Where the symbols take the units:
z106: *>z722, $>z659, !>z876, §>z490
z639: *>z341, $>z110, !>z852, §>z869
z955: *>z802, $>z341, !>z193, §>z383
z662: *>z204, $>z130, !>z471, §>z369
z617: *>z652, $>z143, !>z742, §>z908
z527: *>z510, $>z31, !>z878, §>z288
z874: *>z633, $>z105, !>z747, §>z723
z710: *>z85, $>z204, !>z907, §>z446
z985: *>z143, $>z996, !>z583, §>z362
z509: *>z736, $>z434, !>z183, §>z995
z209: *>z447, $>z294, !>z885, §>z710
z659: *>z978, $>z992, !>z547, §>z693
z583: *>z362, $>z949, !>z131, §>z365
z386: *>z153, $>z163, !>z996, §>z938
z408: *>z570, $>z599, !>z242, §>z155
z443: *>z929, $>z767, !>z408, §>z570
z996: *>z938, $>z617, !>z949, §>z604
z811: *>z697, $>z670, !>z399, §>z371
z357: *>z662, $>z910, !>z204, §>z471
z14: *>z731, $>z734, !>z811, §>z697
z981: *>z934, $>z723, !>z527, §>z510
z143: *>z583, $>z938, !>z362, §>z131
z369: *>z968, $>z54, !>z734, §>z254
z365: *>z144, $>z428, !>z865, §>z589
z446: *>z14, $>z968, !>z731, §>z811
z910: *>z130, $>z885, !>z709, §>z939
z570: *>z242, $>z394, !>z155, §>z871
z404: *>z923, $>z720, !>z105, §>z917
z908: *>z316, $>z131, !>z565, §>z587
z871: *>z481, $>z183, !>z404, §>z923
z134: *>z172, $>z876, !>z156, §>z159
z267: *>z31, $>z930, !>z326, §>z44
z85: *>z907, $>z471, !>z446, §>z14
z767: *>z38, $>z205, !>z599, §>z394
z709: *>z939, $>z85, !>z54, §>z225
z511: *>z117, $>z697, !>z435, §>z882
z949: *>z604, $>z742, !>z241, §>z428
z131: *>z365, $>z241, !>z144, §>z865
z606: *>z699, $>z342, !>z880, §>z205
z652: *>z742, $>z583, !>z908, §>z316
z724: *>z992, $>z106, !>z134, §>z172
z183: *>z995, $>z847, !>z720, §>z875
z175: *>z993, $>z699, !>z767, §>z38
z148: *>z209, $>z288, !>z447, §>z885
z342: *>z461, $>z175, !>z443, §>z929
z742: *>z908, $>z362, !>z316, §>z565
z736: *>z183, $>z12, !>z995, §>z720
z130: *>z709, $>z710, !>z939, §>z54
z929: *>z408, $>z38, !>z570, §>z242
z926: *>z639, $>z913, !>z341, §>z852
z790: *>z812, $>z744, !>z859, §>z985
z747: *>z723, $>z77, !>z267, §>z31
z362: *>z131, $>z604, !>z365, §>z144
z720: *>z875, $>z16, !>z616, §>z717
z490: *>z926, $>z693, !>z639, §>z341
z150: *>z617, $>z985, !>z652, §>z742
z155: *>z871, $>z736, !>z481, §>z404
z699: *>z880, $>z461, !>z205, §>z189
z847: *>z290, $>z481, !>z16, §>z874
z812: *>z859, $>z386, !>z985, §>z143
z885: *>z710, $>z662, !>z85, §>z907
z865: *>z589, $>z672, !>z342, §>z461
z242: *>z155, $>z509, !>z871, §>z481
z193: *>z383, $>z869, !>z429, §>z163
z878: *>z288, $>z44, !>z294, §>z357
z290: *>z16, $>z404, !>z874, §>z633
z288: *>z294, $>z301, !>z357, §>z662
z144: *>z865, $>z531, !>z589, §>z342
z616: *>z717, $>z633, !>z981, §>z934
z802: *>z193, $>z852, !>z383, §>z429
z163: *>z150, $>z859, !>z617, §>z652
z196: *>z511, $>z811, !>z117, §>z435
z442: *>z817, $>z802, !>z398, §>z744
z693: *>z913, $>z156, !>z110, §>z442
z968: *>z734, $>z225, !>z254, §>z670
z672: *>z270, $>z543, !>z175, §>z993
z822: *>z849, $>z570, !>z434, §>z12
z435: *>z882, $>z371, !>z737, §>z854
z587: *>z543, $>z865, !>z606, §>z699
z481: *>z404, $>z995, !>z923, §>z105
z656: *>z827, $>z510, !>z148, §>z209
z44: *>z301, $>z148, !>z309, §>z910
z697: *>z399, $>z806, !>z371, §>z522
z531: *>z672, $>z587, !>z270, §>z175
z734: *>z254, $>z80, !>z670, §>z806
z12: *>z847, $>z871, !>z290, §>z16
z670: *>z806, $>z511, !>z730, §>z911
z329: *>z930, $>z934, !>z656, §>z827
z999: *>z724, $>z462, !>z992, §>z134
z911: *>z64, $>z882, !>z462, §>z106
z316: *>z565, $>z365, !>z587, §>z543
z930: *>z656, $>z527, !>z827, §>z148
z394: *>z509, $>z849, !>z736, §>z183
z471: *>z369, $>z939, !>z968, §>z734
z105: *>z917, $>z616, !>z77, §>z329
z907: *>z446, $>z369, !>z14, §>z731
z522: *>z999, $>z64, !>z724, §>z992
z849: *>z434, $>z242, !>z12, §>z847
z854: *>z659, $>z724, !>z978, §>z547
z241: *>z428, $>z316, !>z531, §>z672
z939: *>z54, $>z907, !>z225, §>z80
z398: *>z744, $>z383, !>z386, §>z153
z543: *>z606, $>z589, !>z699, §>z880
z875: *>z616, $>z874, !>z717, §>z981
z254: *>z670, $>z196, !>z806, §>z730
z723: *>z267, $>z329, !>z31, §>z326
z80: *>z196, $>z731, !>z511, §>z117
z510: *>z878, $>z326, !>z288, §>z294
z731: *>z811, $>z254, !>z697, §>z399
z153: *>z996, $>z150, !>z938, §>z949
z565: *>z587, $>z144, !>z543, §>z606
z159: *>z955, $>z639, !>z802, §>z193
z992: *>z134, $>z722, !>z172, §>z156
z859: *>z985, $>z153, !>z143, §>z583
z399: *>z371, $>z730, !>z522, §>z999
z205: *>z189, $>z929, !>z822, §>z849
z31: *>z326, $>z656, !>z44, §>z301
z737: *>z854, $>z999, !>z659, §>z978
z294: *>z357, $>z309, !>z662, §>z204
z938: *>z949, $>z652, !>z604, §>z241
z869: *>z790, $>z398, !>z812, §>z859
z270: *>z175, $>z606, !>z993, §>z767
z309: *>z910, $>z447, !>z130, §>z709
z934: *>z527, $>z267, !>z510, §>z878
z722: *>z876, $>z978, !>z490, §>z926
z462: *>z106, $>z854, !>z722, §>z876
z447: *>z885, $>z357, !>z710, §>z85
z923: *>z105, $>z875, !>z917, §>z77
z428: *>z531, $>z565, !>z672, §>z270
z117: *>z435, $>z399, !>z882, §>z737
z64: *>z462, $>z737, !>z106, §>z722
z434: *>z12, $>z155, !>z847, §>z290
z882: *>z737, $>z522, !>z854, §>z659
z599: *>z394, $>z822, !>z509, §>z736
z917: *>z77, $>z717, !>z329, §>z930
z371: *>z522, $>z911, !>z999, §>z724
z876: *>z490, $>z547, !>z926, §>z639
z880: *>z205, $>z443, !>z189, §>z822
z77: *>z329, $>z981, !>z930, §>z656
z817: *>z398, $>z193, !>z744, §>z386
z604: *>z241, $>z908, !>z428, §>z531
z54: *>z225, $>z446, !>z80, §>z196
z189: *>z822, $>z408, !>z849, §>z434
z547: *>z693, $>z172, !>z913, §>z110
z156: *>z159, $>z926, !>z955, §>z802
z995: *>z720, $>z290, !>z875, §>z616
z744: *>z386, $>z429, !>z153, §>z996
z589: *>z342, $>z270, !>z461, §>z443
z326: *>z44, $>z827, !>z301, §>z309
z301: *>z309, $>z209, !>z910, §>z130
z172: *>z156, $>z490, !>z159, §>z955
z16: *>z874, $>z923, !>z633, §>z747
z341: *>z852, $>z442, !>z869, §>z790
z110: *>z442, $>z955, !>z817, §>z398
z978: *>z547, $>z134, !>z693, §>z913
z204: *>z471, $>z709, !>z369, §>z968
z461: *>z443, $>z993, !>z929, §>z408
z225: *>z80, $>z14, !>z196, §>z511
z38: *>z599, $>z189, !>z394, §>z509
z827: *>z148, $>z878, !>z209, §>z447
z383: *>z429, $>z790, !>z163, §>z150
z717: *>z981, $>z747, !>z934, §>z527
z993: *>z767, $>z880, !>z38, §>z599
z852: *>z869, $>z817, !>z790, §>z812
z633: *>z747, $>z917, !>z723, §>z267
z806: *>z730, $>z117, !>z911, §>z64
z913: *>z110, $>z159, !>z442, §>z817
z429: *>z163, $>z812, !>z150, §>z617
z730: *>z911, $>z435, !>z64, §>z462

The rows follow the links: the fewer symbols apart two units are, the more alike their rows tend to be.

Unit, then a row for it; each showing differs a little:
z357:   14     4    28  -115    40    56    34    43   -41   -35     7   -12   -14    38   -13     6    17    16     6    24   -53   -34   -32   -20     1    66     8    51     4   -20    59     0     9   -40   -27    -2    56   -36    10    89    18    29    37    13    15   -23   -81   -43    -2   -37   -18    45   -31     3    -7   -21   -25    -6    29
z241:  -8  -21  -29  105  -29  -53  -42  -25   40   37  -14   26   15  -46   20   12  -22  -18  -15  -15   46   29   47   24   -1  -53  -16  -34  -32    4  -80   17   -9   35   43   16  -34   56   -5  -88   -6  -19  -45  -27  -25   28   66   51   -2   34    9  -35   28    1    3   28   23   22  -30
z105:  -3   20  -16  -85   74  -20   -9   20   52  -13  -30   40  -15  -27    9   23   -9   34  -13   73  -24   -1  -12    1   53   85   -6   57  -35  -18  -53   36   -6  -42   25   34   32   60   21   50    9   34   24  -10  -15  -24  -36  -14   39  -34  -63   -4   14  -12  -36   27  -47   51  -22
z408:   0   -9  -15  -25   60  -39  -24   56   30   16  -36   12   18  -30    2   42  -39    3   31   49    3   15   31    4    6   20   -1   21  -79  -14  -83   17   -9   -9   36   29   -3   71   70  -69   26   46  -15  -33  -28   -5   31   65   48  -18  -10  -39   31   35  -11   34   31   76    2
z938: -15   -1  -26  115  -43  -53  -29  -45   39   34   -2    4   15  -30    7  -12  -14  -17    2  -25   53   35   26   17   -5  -70   -4  -58    5   25  -49   -6   -8   40   19   -2  -63   28   -9  -89  -21  -31  -35   -8  -12   20   84   42    4   35   21  -46   31   -3   10   16   28   -2  -29
z38:   1  -15  -15  -15   53  -37  -27   55   26   16  -35   14   20  -31    3   43  -40   -1   27   43    7   14   37    7    2   13   -3   17  -81  -17  -85   18   -8   -6   38   30   -1   70   66  -77   26   42  -21  -35  -30    0   33   68   41  -12   -6  -38   27   36   -9   33   33   74    3
z724:   6  -15   17   59  -80   41   15  -44  -49   -3   38  -17   -9   30    3  -33   33  -22  -29  -72    5  -13   -6    1  -30  -49   -4  -32   60    9   75  -18   11   25  -26  -31    4  -69  -67   33  -16  -47   -7   19   24   21  -21  -41  -63   30   33   44  -31  -21   23  -33   -5  -72    8
z183:  -7   24  -17  -69   82  -39  -14   34   57   -1  -38   24    2  -31   -1   27  -26   28   20   78  -10   10   -3    0   42   62    4   38  -51   -7  -72   21  -10  -33   24   33    0   69   57   -7   11   43   14  -15  -21  -25    9   24   60  -34  -45  -37   31   12  -29   33  -12   69  -15
z656:   13    -8    11  -105    54    32     8    37    -8   -24   -11    27   -20     3     6    24     7    23   -25    43   -48   -26   -11    -3    26    86    -9    70   -31   -34     1    37     3   -43    11    21    72    17     3    86    25    33    24    -9    -3   -14   -85   -37     0   -31   -44    43   -20    -9   -25     4   -49    21     6
z710:   10    17    29  -108    31    54    40    30   -40   -35    12   -24   -13    46   -19    -7    21    17    14    17   -48   -31   -44   -22     2    56    15    38    25    -8    75   -14     9   -37   -40   -14    37   -53     8    89     8    22    43    26    22   -26   -69   -49     1   -35   -11    38   -30     1    -2   -26   -24   -17    30
z342:   4  -35  -20   42   15  -37  -39   35   20   29  -28   26   20  -41   16   41  -37  -13    2   11   22   18   59   17   -8  -17  -14    0  -80  -21  -91   29   -8   16   52   28   -1   72   37  -90   23   19  -44  -43  -33   22   39   71   13   12    6  -28   24   26   -2   33   36   60   -6
z882:   0    4   17   33  -65   39   22  -55  -33  -13   36  -12  -18   31   -1  -40   38   -8  -32  -55   -2  -13  -27   -4  -11  -25   -1  -21   74   12   83  -18    8   11  -32  -30    4  -70  -72   64  -22  -47   11   29   28    8  -30  -63  -51   21   14   42  -31  -33   13  -32  -28  -76    1
z693:   7  -25   17   80  -80   32   13  -23  -58    9   35  -37    9   31   -5  -25   16  -33   -1  -81   18   -5   12    1  -52  -77    1  -49   38   13   62  -30    9   39  -25  -33  -16  -66  -35  -28   -9  -38  -20   10   18   27   17    0  -49   34   57   21  -22    6   36  -30   35  -58   21
z633:  -3   15  -12  -87   72  -13   -8   19   44  -14  -29   42  -17  -25    9   24   -6   34  -18   70  -27   -5  -12    2   51   87   -7   60  -35  -22  -48   40   -7  -42   25   34   38   58   15   58   11   32   23  -10  -15  -23  -46  -21   32  -31  -62    2    9  -14  -36   24  -49   46  -18
z911:   0    7   15   28  -60   39   24  -55  -31  -13   36  -13  -18   30   -2  -42   38   -5  -31  -52   -4  -14  -30   -3   -7  -21    0  -21   77   15   84  -18    8   10  -34  -30    4  -70  -71   69  -24  -45   16   32   29    5  -33  -63  -50   19   10   41  -31  -34   10  -32  -31  -77   -1
z270:   2  -37  -23   54    6  -40  -42   26   23   31  -25   28   18  -44   18   38  -33  -17   -3    7   26   20   60   18  -10  -23  -16   -4  -74  -20  -94   28   -7   21   54   30   -3   72   30  -94   20   14  -47  -44  -33   24   42   70   10   17    8  -27   23   23   -1   35   33   54  -11
z926:   6  -23   17   83  -78   26   10  -21  -57   11   34  -37   11   30   -6  -24   14  -34    5  -78   22   -2   12   -1  -52  -80    3  -53   38   15   58  -33    8   42  -27  -36  -24  -65  -29  -38   -9  -36  -22   11   17   25   25    8  -44   34   61   16  -20    8   36  -28   41  -53   21
z934:   8    0    1  -97   59   16    1   29   14  -20  -18   39  -21  -11   11   25    2   27  -28   55  -41  -19   -9   -1   37   89  -10   69  -35  -32  -19   41    0  -44   20   29   64   36    4   81   21   31   22  -10   -8  -14  -74  -32   11  -30  -54   28  -10  -14  -31   12  -54   31   -6
z659:   7  -19   17   65  -81   41   15  -39  -53    0   39  -20   -6   29    3  -29   30  -23  -26  -76    8  -12   -2    1  -34  -56   -4  -33   55    8   74  -18   11   30  -25  -32    2  -68  -61   22  -14  -46  -10   17   23   25  -15  -35  -62   33   39   41  -32  -17   25  -31    2  -72   12
z110:   1  -17   12   85  -73   16    7  -19  -48   15   29  -42   17   26   -8  -24    8  -34   17  -73   26    4   12   -2  -51  -87    7  -58   35   21   48  -39    8   43  -25  -32  -38  -58  -18  -56  -12  -34  -21   10   15   23   43   21  -34   33   63    0  -12   14   37  -26   49  -47   19
z510:   15    -7    13  -106    52    34    11    39   -11   -26    -9    26   -20     5     5    24     8    23   -24    41   -49   -28   -11    -6    22    86    -7    69   -30   -34     5    34     4   -43     9    21    72    12     5    88    25    33    24    -5    -2   -14   -88   -37     0   -32   -41    43   -21    -8   -23     2   -45    22     8
z744: -13    5   -9  102  -55  -26   -6  -35    0   25   14  -30   21    1   -9  -24   -6  -22   26  -46   46   25   11    3  -29  -89    9  -71   31   36    5  -38   -2   43  -14  -25  -72  -22   -3  -87  -23  -31  -22    8    5   13   84   36   -2   31   47  -38   17   12   27   -7   49  -25   -2
z527:   10    -3     5  -101    56    25     4    33     0   -22   -13    32   -21    -2     8    24     5    24   -27    47   -46   -23   -10    -4    31    87    -9    70   -30   -34    -7    38     2   -44    15    26    73    25     3    86    23    30    22    -9    -7   -14   -82   -37     3   -30   -48    39   -16   -10   -28     7   -49    27     0
z910:   12     9    30  -113    39    55    35    41   -42   -35     8   -16   -14    38   -15     2    17    17     5    20   -52   -33   -32   -20     2    65     9    49     7   -18    63    -4     9   -38   -30    -5    53   -41    10    90    17    28    40    15    17   -22   -78   -45    -2   -36   -15    42   -31     4    -5   -22   -25    -8    31
z742: -13   -8  -31  113  -38  -56  -37  -40   43   36   -8   16   14  -40   16   -3  -17  -16   -8  -20   50   33   36   22   -1  -64  -12  -48   -9   15  -64    4  -10   39   30    7  -51   42  -10  -88  -15  -26  -41  -17  -18   25   77   45    0   35   15  -41   29   -5    6   22   24    9  -29
z462:   4  -12   16   51  -77   41   18  -48  -45   -5   38  -15  -13   32    3  -35   33  -17  -31  -68    2  -12  -13    1  -24  -41   -5  -29   64    9   77  -16   10   22  -29  -30    6  -68  -70   44  -16  -47   -2   23   25   19  -25  -48  -59   28   26   43  -31  -26   20  -32  -12  -76    4
z583: -13   -4  -29  117  -41  -56  -34  -42   40   33   -5   11   14  -36   13   -5  -16  -18   -4  -23   54   34   32   19   -3  -67   -8  -52   -2   20  -57   -1   -8   39   25    2  -57   36  -12  -88  -19  -29  -37  -15  -14   22   82   44    2   35   17  -44   30   -4    6   20   25    4  -28
z996: -14    3  -22  114  -47  -51  -22  -46   33   32   -1   -6   15  -25    4  -18  -10  -17    9  -29   54   33   20   14   -8  -77    0  -62   15   27  -35  -17   -6   40    9   -9  -69   16   -9  -89  -24  -32  -29   -1   -7   18   89   40    3   34   27  -47   29    0   14   11   33   -8  -23
z398:  -8    1   -2   97  -59  -18   -1  -29  -12   22   17  -38   20    9  -10  -26   -4  -27   28  -52   42   22    8    1  -37  -90   10  -71   34   33   18  -40    0   42  -19  -29  -66  -35   -3  -81  -19  -31  -21    8    9   15   78   34   -8   32   53  -30   11   14   31  -11   53  -29    7
z148:   13    -6    19  -113    49    46    21    45   -30   -30    -3     9   -17    20    -1    19    13    18   -12    28   -53   -31   -16   -11    12    78    -3    66   -20   -32    29    20     6   -41    -4    12    71    -9     8    89    25    33    30     1     5   -16   -89   -39    -4   -35   -29    48   -28    -2   -17    -8   -37    10    22
z802:  -3   -8    7   91  -65    1    6  -21  -33   17   24  -43   20   19  -10  -23    2  -31   25  -64   35   13   10   -1  -48  -89   10  -65   35   27   36  -43    4   45  -24  -32  -50  -48   -9  -71  -16  -32  -22   10   13   18   59   26  -20   32   61  -16   -2   16   37  -21   55  -40   16

Each walk starts at a row. The symbols on each line, taken left to right, move it on to the next unit.
Answer with the unit's row; about right is enough.
  11    13    28  -112    37    54    39    36   -43   -36    10   -18   -13    43   -15    -2    18    16    11    19   -52   -32   -41   -22     1    61    12    45    16   -12    71    -9     8   -38   -35    -9    46   -47    12    87    12    25    42    19    19   -25   -74   -45     1   -35   -13    40   -32     3    -4   -23   -23   -13    30
$ ! $ $ $ $ ! § !   1    0   15   37  -68   40   21  -52  -35   -9   37  -13  -16   30    1  -39   37   -9  -32  -58    0  -13  -24   -2  -12  -29   -2  -24   73   13   81  -18    9   14  -32  -31    5  -68  -71   61  -23  -47    8   28   27   10  -31  -58  -53   22   15   43  -31  -33   14  -32  -25  -74    1
$ § ! ! ! § * $ $ ! -14   -3  -27  115  -42  -53  -32  -45   39   33   -5    6   14  -34   10   -9  -15  -16   -1  -23   53   35   29   17   -3  -70   -7  -55    2   23  -54   -4   -7   41   22    1  -61   30  -10  -89  -20  -29  -35  -11  -13   21   83   44    3   37   18  -44   29   -1    8   17   27    2  -28
  16    -9    17  -109    51    43    15    43   -23   -28    -4    16   -18    15     0    20    12    20   -19    35   -51   -31   -14    -9    16    82    -6    68   -23   -33    21    27     5   -43     1    15    74    -1     5    90    26    32    26    -3     3   -16   -91   -38    -3   -33   -35    46   -25    -3   -20    -3   -40    14    15
§ * § * § ! * *   2   -3   17   41  -69   40   21  -53  -37   -9   39  -12  -17   30    2  -38   37  -11  -32  -60    0  -14  -22   -2  -15  -32   -3  -25   71   13   79  -17    9   18  -31  -30    5  -67  -72   57  -21  -47    5   27   27   13  -29  -58  -56   24   18   43  -32  -32   15  -33  -22  -76    1
! $ ! $ ! $ § ! § -16    2  -25  116  -44  -51  -26  -45   37   33   -4    2   16  -29    8  -13  -13  -17    4  -25   54   33   24   16   -6  -74   -3  -59   10   27  -44  -11   -7   41   15   -3  -65   24  -10  -87  -24  -33  -32   -7  -11   19   86   41    3   33   22  -47   30   -1   12   15   30   -2  -25
 -3   37   21  -50   -9   39   41  -27  -22  -31   25  -27  -20   42  -17  -39   35   14    3   -7  -25  -20  -60  -19   10   23   15    3   75   20   93  -29    6  -18  -53  -27    2  -72  -31   92  -21  -16   45   43   33  -25  -42  -69  -10  -14   -7   28  -25  -24    2  -33  -34  -56   11
* ! ! $ * $ !   7  -23   17   69  -81   39   13  -35  -56    2   38  -22   -4   29    2  -30   28  -28  -21  -79    9  -10    3    1  -40  -60   -4  -37   50    8   71  -21   10   33  -26  -32   -1  -68  -59   12  -11  -44  -15   14   20   26   -9  -26  -62   32   44   38  -31  -14   30  -32    9  -67   13
§ § $ ! $ ! $ § -12  -11  -29  113  -37  -56  -37  -37   41   36   -9   20   15  -40   16    1  -19  -18  -10  -20   52   31   38   21   -2  -61  -12  -44  -15   11  -67    7  -10   38   34    8  -48   45  -11  -88  -14  -26  -40  -20  -21   24   76   46    0   35   14  -40   31   -2    5   24   23   12  -30
 -1   10   16   24  -59   39   26  -56  -28  -15   35  -14  -18   31   -2  -42   39   -2  -28  -50   -4  -14  -32   -5   -6  -20    1  -18   79   15   83  -19    9    8  -38  -32    2  -69  -69   73  -26  -44   16   33   28    5  -32  -67  -46   16    9   41  -28  -36   11  -33  -31  -75   -1
* § $ § $ $ $ ! ! * -14    7  -12  106  -54  -34  -10  -40    9   25   10  -25   20   -6   -6  -23   -8  -22   23  -42   50   28   12    4  -24  -86    8  -69   29   35   -2  -34   -2   43  -10  -21  -73  -13   -3  -88  -25  -32  -24    7    3   14   88   37    1   32   44  -42   20    7   23   -4   47  -22   -7
* * $ * $ * ! * !   1  -36  -24   65   -1  -41  -44   18   25   34  -23   29   17  -44   21   35  -32  -17   -6    1   30   21   59   22   -6  -28  -18   -8  -70  -16  -92   30   -7   23   54   26   -6   71   21  -91   19    7  -48  -42  -31   26   45   68    6   19    8  -28   26   19   -1   34   32   49  -13
-11  -16  -27  110  -36  -53  -39  -35   42   37  -12   22   14  -42   17    3  -18  -16  -12  -20   49   32   39   22   -2  -58  -13  -43  -18   12  -72   10   -9   38   37   11  -43   48   -9  -88  -13  -23  -43  -22  -20   26   73   47   -2   34   13  -40   31   -2    3   23   22   13  -30
§ ! ! ! $ $ § $ * §  -5   21  -15  -83   77  -26  -10   19   54  -11  -33   38  -12  -29    7   22  -12   35   -6   77  -21    0  -12    2   54   82   -1   52  -36  -16  -57   33   -9  -41   27   35   25   63   28   40   10   35   22  -10  -18  -25  -27   -9   44  -33  -61  -12   18   -8  -36   27  -42   54  -21
! ! $ ! * !   15     1    27  -116    41    53    30    45   -39   -33     4    -6   -16    33    -8     9    15    17     1    23   -55   -33   -28   -18     4    70     6    56    -5   -24    50     7     7   -41   -21     1    62   -30    11    89    22    31    35    10    10   -20   -84   -43    -3   -33   -20    45   -30     2   -10   -17   -27     0    27
  2   34   27  -81   13   45   45    0  -29  -35   21  -31  -15   47  -22  -28   28   19   13    5  -38  -23  -57  -23    5   39   18   17   59   11   90  -27    9  -29  -52  -24   16  -68   -9   91   -9    2   49   38   29  -28  -50  -60   -1  -27   -7   29  -27  -12    1  -32  -27  -40   20
§ $ ! $ * ! ! * *   8  -25   17   78  -82   32   12  -25  -59    7   37  -33    7   31   -4  -25   19  -32   -4  -80   17   -6   10    0  -51  -75   -1  -47   41   11   63  -29   10   38  -26  -34  -14  -67  -39  -23   -7  -38  -21   11   17   26   12   -3  -53   35   57   24  -25    2   34  -30   33  -61   19
! ! ! $ * § ! ! !   0  -37  -25   69   -4  -43  -44   12   25   33  -25   31   16  -45   20   33  -32  -19  -10   -1   31   22   59   22   -8  -31  -18  -11  -66  -14  -92   30   -8   25   53   27   -7   68   17  -91   16    5  -49  -41  -31   27   46   65    5   22    9  -27   26   16   -1   32   31   47  -14
 -4   32   17  -27  -25   35   38  -41  -20  -26   29  -23  -20   38  -13  -43   38   11   -8  -19  -19  -16  -54  -15    7    9   11   -5   83   20   89  -26    9  -12  -49  -30   -2  -72  -47   91  -25  -27   39   42   32  -17  -37  -72  -20   -6   -6   29  -24  -30    3  -33  -37  -65    2
* $ $ § * * *   7  -24   17   71  -82   39   14  -33  -56    3   37  -25   -2   30    1  -28   27  -29  -20  -80   12  -10    3    1  -42  -62   -3  -39   48    8   71  -22   10   33  -24  -33   -1  -67  -55    5  -13  -44  -17   13   23   26   -8  -22  -60   33   46   37  -30   -9   29  -31   13  -69   13
* ! § § ! $ ! § ! !   3  -34  -20   30   24  -37  -37   40   20   28  -28   22   21  -38   13   43  -34  -14    7   17   19   17   55   16   -9  -11  -12    4  -82  -20  -92   27   -7   13   49   31    0   71   44  -90   25   26  -41  -43  -33   17   39   72   19    7    3  -32   25   30   -2   32   38   64   -5
  0   36   24  -73    5   44   44   -9  -26  -34   21  -30  -17   45  -20  -32   31   17   11    2  -33  -22  -60  -22    8   33   19   12   65   15   90  -29    6  -25  -53  -29   10  -71  -15   90  -15   -4   49   40   32  -28  -48  -64   -2  -24   -8   28  -27  -15    0  -33  -29  -44   16
* § * § § §   4  -17   13   83  -74   18   10  -21  -50   13   30  -40   15   26   -8  -24    9  -34   14  -74   26    2   12    0  -52  -85    5  -58   37   18   50  -39    7   43  -26  -35  -33  -59  -20  -52  -10  -34  -22    9   15   23   38   16  -37   34   63    5  -13   12   37  -25   48  -48   22
! § ! * ! ! * *  -1  -35  -24   75   -7  -44  -44    8   27   33  -21   31   16  -47   22   32  -28  -18  -13   -4   33   22   60   22   -8  -33  -18  -13  -63  -14  -91   28   -9   26   52   26  -12   70   15  -90   13    3  -50  -40  -30   28   48   64    3   23    7  -29   25   15    0   34   29   43  -17
 -7   26  -19  -76   80  -36  -11   26   60   -7  -37   30   -5  -31    3   25  -19   33    9   80  -15    7   -8    0   49   73    1   45  -42  -11  -65   26  -10  -38   26   35   11   68   44   14    8   41   19  -11  -20  -26   -5    8   57  -36  -54  -28   26    2  -35   32  -27   63  -19
* $ § * § ! § *    8    24    29  -101    26    51    43    20   -37   -36    15   -28   -13    46   -24   -16    21    16    15    15   -45   -29   -52   -24     4    50    17    30    39     0    83   -22     8   -35   -46   -18    29   -59     3    87     1    15    46    30    27   -28   -62   -54     1   -33   -11    34   -29    -2    -1   -29   -24   -26    28
$ * $ § § $ * * §   9  -24   19   72  -82   38   14  -33  -59    4   38  -26    1   32    0  -27   24  -29  -16  -79   11  -10    6    2  -45  -66   -4  -39   46    9   70  -24    9   34  -25  -32   -3  -70  -52   -1   -9  -43  -15   14   20   28   -4  -19  -59   36   49   34  -28   -8   30  -31   16  -68   17
